Below are the code and all the weights of a small trained network. Each question names an input and a target symbol and asks about switching units off, where a switched-off unit gives its printed mean instead of its output.

import numpy as np


def w(rows, s, z=0):
    codes = np.array(rows[::2]) - 128.0
    scale = np.full(codes.shape[1], s)
    scale[-1] = z or s
    return codes * scale


def norm(h):
    return h / np.sqrt((h * h).mean(-1, keepdims=True) + 1e-5)


def f(y):
    return np.maximum(y, 0)


def softmax(a):
    e = np.exp(a - a.max(-1, keepdims=True))
    return e / e.sum(-1, keepdims=True)


def log_softmax(a):
    a = a - a.max(-1, keepdims=True)
    return a - np.log(np.exp(a).sum(-1, keepdims=True))


def net(x, mask):
    ids = ['ΓΠαδεηξσφψ'.index(c) for c in x.split()]
    T = len(ids)
    res = E[ids] + P[:T]
    u = 0
    for l in range(2):
        r = norm(res)
        for j in range(2):
            rows = slice(4 * j, 4 * j + 4)
            q, k, v = (r @ M[l][rows].T for M in (Q, K, V))
            z = softmax(np.where(np.tri(T) > 0, q @ k.T / 4**0.5, -1e9)) @ v
            o = O[l][rows]
            res = res + np.where(mask[u + j], z, o[:, -1]) @ o[:, :-1]
        u += 2
        y = f(norm(res) @ A[l][:, :-1].T + A[l][:, -1])
        res = res + np.where(mask[u : u + 8], y, B[l][:, -1]) @ B[l][:, :-1]
        u += 8
    return log_softmax(norm(res)[-1] @ U[:, :-1].T + U[:, -1])


Q, K, V, O, A, B = {}, {}, {}, {}, {}, {}
E = w([
[142,106,102,107,187,95,196,162],'Γ',
[172,197,87,120,254,92,145,82],'Π',
[176,74,53,83,177,246,30,117],'α',
[175,30,114,138,116,211,72,106],'δ',
[120,105,121,51,165,104,130,193],'ε',
[219,66,70,133,142,228,117,135],'η',
[108,82,152,131,167,40,144,120],'ξ',
[233,96,99,224,172,177,146,55],'σ',
[239,166,136,168,108,212,122,142],'φ',
[120,136,192,84,97,86,78,173],'ψ',
],0.0063)
P = w([
[3,123,107,221,144,190,138,226],'0',
[51,111,177,132,149,214,171,126],'1',
[95,117,175,145,199,177,129,142],'2',
[105,123,103,180,176,129,93,149],'3',
[79,116,41,167,67,137,103,120],'4',
[94,121,104,98,86,183,152,48],'5',
[129,104,161,87,162,161,128,63],'6',
[154,110,98,141,162,99,72,115],'7',
[138,112,28,144,56,84,83,111],'8',
[133,135,79,70,77,132,138,15],'9',
[180,115,160,42,151,133,137,21],'10',
[218,82,112,124,125,74,120,123],'11',
[203,86,59,133,58,42,119,110],'12',
[187,125,56,44,59,106,174,31],'13',
],0.0052)
Q[0] = w([
[105,100,105,139,97,227,115,51],'0.h0',
[86,171,47,218,115,91,88,210],'0.h0',
[109,158,46,79,32,105,150,63],'0.h0',
[4,236,177,129,151,108,203,162],'0.h0',
[147,123,102,122,126,43,97,153],'0.h1',
[167,117,126,51,123,107,142,91],'0.h1',
[200,96,177,141,167,167,110,137],'0.h1',
[22,162,171,110,208,66,141,186],'0.h1',
],0.016)
K[0] = w([
[202,134,208,132,123,139,170,158],'0.h0',
[42,157,122,121,73,171,192,95],'0.h0',
[141,103,196,64,176,162,140,61],'0.h0',
[8,117,170,164,211,161,115,183],'0.h0',
[131,134,125,92,163,171,137,77],'0.h1',
[162,104,81,134,141,132,115,105],'0.h1',
[125,159,114,113,67,119,148,98],'0.h1',
[35,148,98,160,144,179,136,149],'0.h1',
],0.018)
V[0] = w([
[63,60,224,254,97,114,110,27],'0.h0',
[157,116,117,195,165,58,239,115],'0.h0',
[182,75,66,152,106,208,191,144],'0.h0',
[218,223,183,161,95,115,81,103],'0.h0',
[164,142,154,13,126,89,73,140],'0.h1',
[134,226,135,132,139,204,155,185],'0.h1',
[136,173,196,167,106,71,126,95],'0.h1',
[83,209,210,111,70,113,61,162],'0.h1',
],0.0078)
O[0] = w([
[228,17,231,152,156,46,175,207,107],'0.h0',
[181,25,62,80,7,93,116,105,97],'0.h0',
[176,173,166,60,73,160,209,9,255],'0.h0',
[180,207,103,211,64,56,145,191,195],'0.h0',
[89,78,188,42,155,151,108,118,95],'0.h1',
[105,171,92,109,32,152,197,142,173],'0.h1',
[228,165,194,142,159,153,65,157,88],'0.h1',
[247,205,117,1,132,145,110,199,86],'0.h1',
],0.0051,0.0089)
A[0] = w([
[223,136,119,164,94,234,80,102,166],'0.n0',
[65,201,131,131,139,196,119,126,108],'0.n1',
[135,113,95,165,176,129,124,63,157],'0.n2',
[94,229,154,168,140,12,151,202,255],'0.n3',
[102,134,127,138,147,60,188,84,23],'0.n4',
[37,138,198,114,226,16,190,126,186],'0.n5',
[1,125,92,217,109,123,119,113,206],'0.n6',
[175,175,117,12,129,113,134,138,218],'0.n7',
],0.0076,0.0013)
B[0] = w([
[130,101,116,152,54,238,67,193,253],'0.n0',
[53,77,137,182,161,38,142,135,192],'0.n1',
[88,31,173,98,128,128,140,145,181],'0.n2',
[83,94,13,78,179,11,254,115,202],'0.n3',
[135,142,113,56,8,111,78,125,195],'0.n4',
[50,194,91,226,57,117,131,220,193],'0.n5',
[241,143,128,16,215,157,121,182,234],'0.n6',
[198,133,129,77,194,116,134,217,200],'0.n7',
],0.0075,0.0063)
Q[1] = w([
[111,10,53,186,152,142,127,215],'1.h0',
[75,85,115,96,63,159,155,88],'1.h0',
[162,64,216,143,145,123,136,83],'1.h0',
[20,74,70,137,119,166,56,39],'1.h0',
[109,157,136,98,203,95,96,254],'1.h1',
[66,91,188,226,134,88,220,118],'1.h1',
[124,78,28,164,91,151,40,61],'1.h1',
[147,132,129,186,121,228,92,86],'1.h1',
],0.0091)
K[1] = w([
[194,60,115,196,173,106,76,172],'1.h0',
[141,118,115,133,92,77,105,54],'1.h0',
[104,86,186,138,129,67,171,105],'1.h0',
[97,138,106,130,147,127,9,53],'1.h0',
[65,124,151,56,143,92,132,213],'1.h1',
[143,126,155,180,186,191,183,162],'1.h1',
[179,129,144,127,125,124,27,69],'1.h1',
[136,136,195,175,48,178,93,133],'1.h1',
],0.011)
V[1] = w([
[105,122,165,121,56,117,77,88],'1.h0',
[82,116,173,61,116,117,221,137],'1.h0',
[149,70,38,196,145,142,141,208],'1.h0',
[104,125,124,79,45,43,55,139],'1.h0',
[60,102,106,94,158,98,136,133],'1.h1',
[115,182,142,134,179,97,202,113],'1.h1',
[94,107,109,1,82,26,90,103],'1.h1',
[75,124,102,76,73,201,120,188],'1.h1',
],0.0066)
O[1] = w([
[97,159,96,134,208,179,179,172,84],'1.h0',
[140,112,79,91,139,99,115,240,210],'1.h0',
[167,172,192,80,152,160,3,99,230],'1.h0',
[53,119,162,114,179,201,194,145,87],'1.h0',
[163,150,176,92,105,165,56,137,132],'1.h1',
[113,132,45,133,100,129,88,83,145],'1.h1',
[252,141,147,102,104,212,108,227,135],'1.h1',
[75,111,214,100,116,161,89,185,255],'1.h1',
],0.005,0.0046)
A[1] = w([
[69,174,156,149,114,130,159,122,173],'1.n0',
[89,66,120,139,141,85,163,128,224],'1.n1',
[101,146,117,103,105,100,154,184,82],'1.n2',
[140,107,145,73,188,102,162,149,135],'1.n3',
[129,37,129,151,129,146,137,151,30],'1.n4',
[171,166,118,135,104,120,173,140,35],'1.n5',
[101,202,110,246,46,174,133,139,89],'1.n6',
[170,69,118,214,151,169,138,92,1],'1.n7',
],0.013,0.0024)
B[1] = w([
[158,131,145,131,119,153,53,106,172],'1.n0',
[166,148,165,113,114,158,136,200,159],'1.n1',
[141,153,138,170,153,119,135,52,184],'1.n2',
[108,145,117,198,106,128,160,137,162],'1.n3',
[111,105,132,117,194,67,112,61,151],'1.n4',
[97,98,117,84,134,118,70,98,182],'1.n5',
[117,30,79,232,100,138,145,152,247],'1.n6',
[124,248,81,111,106,122,105,95,138],'1.n7',
],0.014)
U = w([
[133,197,76,192,192,60,169,230,78],'Γ',
[87,194,173,148,59,184,238,130,104],'Π',
[11,150,81,116,194,192,103,175,42],'α',
[130,38,193,130,211,42,92,143,111],'δ',
[172,90,230,132,54,69,193,128,7],'ε',
[91,41,108,41,155,172,232,108,117],'η',
[61,176,151,153,167,174,19,60,40],'ξ',
[171,188,64,117,89,66,131,11,135],'σ',
[125,61,85,254,57,154,110,129,222],'φ',
[237,129,106,84,119,179,77,203,238],'ψ',
],0.0075,0.0014)

Each question gives the input, a string of symbols that net reads in full, and the target symbol t.
The units are the heads (4 rows each of Q, K, V and O) and the neurons (one row each of A and B). Each row of codes is followed by its name. A weight is (code - 128) times the scale printed after its matrix; where a second scale follows, it is the last column's (O, A, B and U).
mask holds one flag per unit, layer by layer, with each layer's heads first. A switched-off unit (its flag False) gives its mean, the last column of its rows in O or B, instead of its output. The means were averaged over made-up inputs and are rounded, as every weight is.
A unit's drop is (log p(t) with every unit on - log p(t) with that unit switched off) / (log p(t) with every unit on - log p(t) with every unit switched off).
The circuit of an input: a set's keep is (log p(t) with only the set's units on - log p(t) with every unit switched off) / (log p(t) with every unit on - log p(t) with every unit switched off). Starting from the 12 units with the biggest drops (on a tie, the unit counted first), units are removed one at a time, each time the one whose removal leaves the highest keep (on an exact tie, the one counted first), for as long as the keep stays at least 0.8.
circuit, biggest first: the units of the circuit, biggest drop first
k most important neurons: the k neurons with the biggest drops, biggest first
which heads matter: for each layer, one digit per head in row order, 1 if its drop is at least 0.15 and else 0, layers parted by /
input δ φ ψ Π ψ ξ ψ ψ Π φ φ δ Γ η, target η: circuit, biggest first -> (0.h1 1.n6 1.n0 0.n2)
input δ φ φ ε Γ σ ψ Π Π ξ Π φ Γ Γ, target ψ: circuit, biggest first -> (0.h0 1.n6 1.h1)
input σ ξ φ δ δ ξ φ Π ξ ξ ξ φ ξ, target δ: which heads matter -> 10 / 00
input φ φ φ ξ φ φ ε, target δ: circuit, biggest first -> (0.h0 1.n4)
input α σ ε ξ ψ Π, target α: circuit, biggest first -> (0.h0 1.n6 1.n2)
input σ Π φ φ Γ φ ξ ξ η ψ, target δ: circuit, biggest first -> (0.h0 1.n4)
input Π ξ φ Π ψ α δ φ φ φ ψ δ, target ψ: circuit, biggest first -> (0.h1 1.n6)
input δ ψ Γ δ δ ξ, target η: circuit, biggest first -> (0.h0 1.n6 1.h0)
input Γ φ ψ σ, target ψ: which heads matter -> 01 / 00
input σ η ψ ψ η ψ ε ξ ε δ, target ξ: circuit, biggest first -> (0.h1 1.n6)
input ψ φ σ, target ψ: which heads matter -> 11 / 00
input Γ φ φ η σ φ φ φ φ Γ Π Γ ψ Γ, target ψ: circuit, biggest first -> (0.h0 1.h1 1.n6)
input ψ Γ ε ψ ψ Γ, target α: circuit, biggest first -> (0.h0 1.n6)
input φ ξ φ ψ φ α, target ψ: 2 most important neurons -> (0.n7 1.n6)
input η ψ η δ φ Π ξ φ ε Π, target δ: circuit, biggest first -> (0.h0 1.n6)
input ε φ φ δ ψ η φ α α ψ ψ, target ξ: circuit, biggest first -> (0.h0 1.n6)
input φ ψ δ φ ψ ψ Π ξ, target Γ: 2 most important neurons -> (0.n3 0.n6)
input φ ξ δ δ ψ η, target ψ: most important neuron -> (0.n7)
input α φ η ε Π ξ Γ ψ δ, target ψ: circuit, biggest first -> (0.h1)
input ξ ε δ δ δ, target δ: which heads matter -> 11 / 00
input ψ ψ φ δ ψ Γ ψ σ φ Γ, target Γ: 3 most important neurons -> (0.n6 1.n6 0.n3)
input η ψ φ ξ φ φ ψ φ α φ Π, target σ: circuit, biggest first -> (1.n6)
input φ δ ε φ φ φ η σ φ ψ ψ, target ε: which heads matter -> 10 / 00
input σ φ φ ξ Π ξ, target σ: 2 most important neurons -> (1.n6 0.n6)
input ψ δ φ η ξ α Π φ η φ φ ξ, target Π: 3 most important neurons -> (1.n6 1.n1 0.n0)
input φ φ Γ, target σ: which heads matter -> 01 / 00
input σ ξ φ Π η φ η ξ φ α φ Π ξ, target ξ: which heads matter -> 11 / 00
input ψ φ σ φ ε σ ψ φ ψ ε, target Γ: which heads matter -> 10 / 00
